Below is a small trained network, with its code and all its weights. Each question gives an input and a class and asks what happens when units are switched off, that is, made to give their printed mean instead of their output.

import numpy as np


def w(rows, s, z=0):
    codes = np.array(rows[::2]) - 128.0
    scale = np.full(codes.shape[1], s)
    scale[-1] = z or s
    return codes * scale


def f(y):
    return np.maximum(y, 0)


def log_softmax(a):
    a = a - a.max(-1, keepdims=True)
    return a - np.log(np.exp(a).sum(-1, keepdims=True))


def net(x, mask):
    res = np.array(x, float).reshape(1, 4) / 4 @ E
    y = f(res @ A[0][:, :-1].T + A[0][:, -1])
    res = res + np.where(mask, y, B[0][:, -1]) @ B[0][:, :-1]
    return log_softmax(res[-1] @ U[:, :-1].T + U[:, -1])


A, B = {}, {}
E = w([
[103,148,47],'x0',
[2,42,149],'x1',
[124,218,241],'x2',
[217,46,160],'x3',
],0.006)
A[0] = w([
[140,125,154,95],'N0',
[253,128,94,152],'N1',
[19,155,111,104],'N2',
[171,116,157,224],'N3',
[156,116,148,253],'N4',
[240,241,233,102],'N5',
[201,142,43,97],'N6',
[147,79,212,149],'N7',
[191,163,186,81],'N8',
],0.013,0.0076)
B[0] = w([
[122,120,112,134],'N0',
[127,143,226,229],'N1',
[45,96,131,194],'N2',
[126,66,160,220],'N3',
[124,138,186,240],'N4',
[49,254,194,254],'N5',
[207,156,149,187],'N6',
[136,60,115,191],'N7',
[121,175,105,173],'N8',
],0.028,0.0085)
U = w([
[175,6,138,53],'0',
[49,119,87,187],'1',
[65,126,64,127],'2',
[117,181,159,3],'3',
[102,45,228,198],'4',
[194,118,75,24],'5',
[200,149,188,189],'6',
],0.011,0.0067)

Each question gives the input, the list of numbers given to net, and the class t.
The units are the neurons (one row each of A and B). Each row of codes is followed by its name. A weight is (code - 128) times the scale printed after its matrix; where a second scale follows, it is the last column's (A, B and U).
mask holds one flag per neuron, in row order. A switched-off neuron (its flag False) gives its mean, the last column of its row in B, instead of its output. The means were averaged over made-up inputs and are rounded, as every weight is.
A unit's drop is (log p(t) with every unit on - log p(t) with that unit switched off) / (log p(t) with every unit on - log p(t) with every unit switched off).
The circuit of an input: a set's keep is (log p(t) with only the set's units on - log p(t) with every unit switched off) / (log p(t) with every unit on - log p(t) with every unit switched off). Starting from all 9 units, units are removed one at a time, each time the one whose removal leaves the highest keep (on an exact tie, the one counted first), for as long as the keep stays at least 0.8.
circuit, biggest first: the units of the circuit, biggest drop first
most important unit: the unit with the biggest drop
k most important neurons: the k neurons with the biggest drops, biggest first
drop of u: that unit's drop, to one decimal
input [3,-4,0,-1], class 6: circuit, biggest first => [N2, N6]
input [-3,8,5,7], class 0: 4 most important neurons => [N5, N7, N1, N2]
input [0,-5,0,3], class 6: 3 most important neurons => [N2, N6, N1]
input [0,8,-6,1], class 1: circuit, biggest first => [N1, N3]
input [-4,-6,-3,0], class 6: 2 most important neurons => [N6, N2]
input [-4,-7,-6,-2], class 6: 2 most important neurons => [N6, N2]
input [-1,-7,-5,-5], class 6: circuit, biggest first => [N6]
input [4,-2,-6,2], class 6: 2 most important neurons => [N6, N2]
input [-4,-5,7,8], class 3: 2 most important neurons => [N5, N8]
input [-1,5,7,-6], class 1: circuit, biggest first => [N1, N3, N2]
input [-7,1,5,-6], class 3: 2 most important neurons => [N5, N1]
input [1,1,-1,-5], class 1: 2 most important neurons => [N1, N3]
input [3,-5,2,5], class 3: 3 most important neurons => [N5, N8, N7]
input [8,7,-6,-8], class 1: most important unit => N2
input [5,-3,3,-7], class 1: 2 most important neurons => [N1, N2]
input [5,-1,8,-5], class 3: 2 most important neurons => [N5, N7]
input [1,8,4,6], class 0: 3 most important neurons => [N5, N1, N7]
input [4,0,-4,5], class 6: 2 most important neurons => [N2, N6]
input [6,2,-1,0], class 1: drop of N1 => 0.6
input [2,0,8,2], class 3: drop of N5 => 0.7
input [-8,-4,3,4], class 3: drop of N8 => 0.6
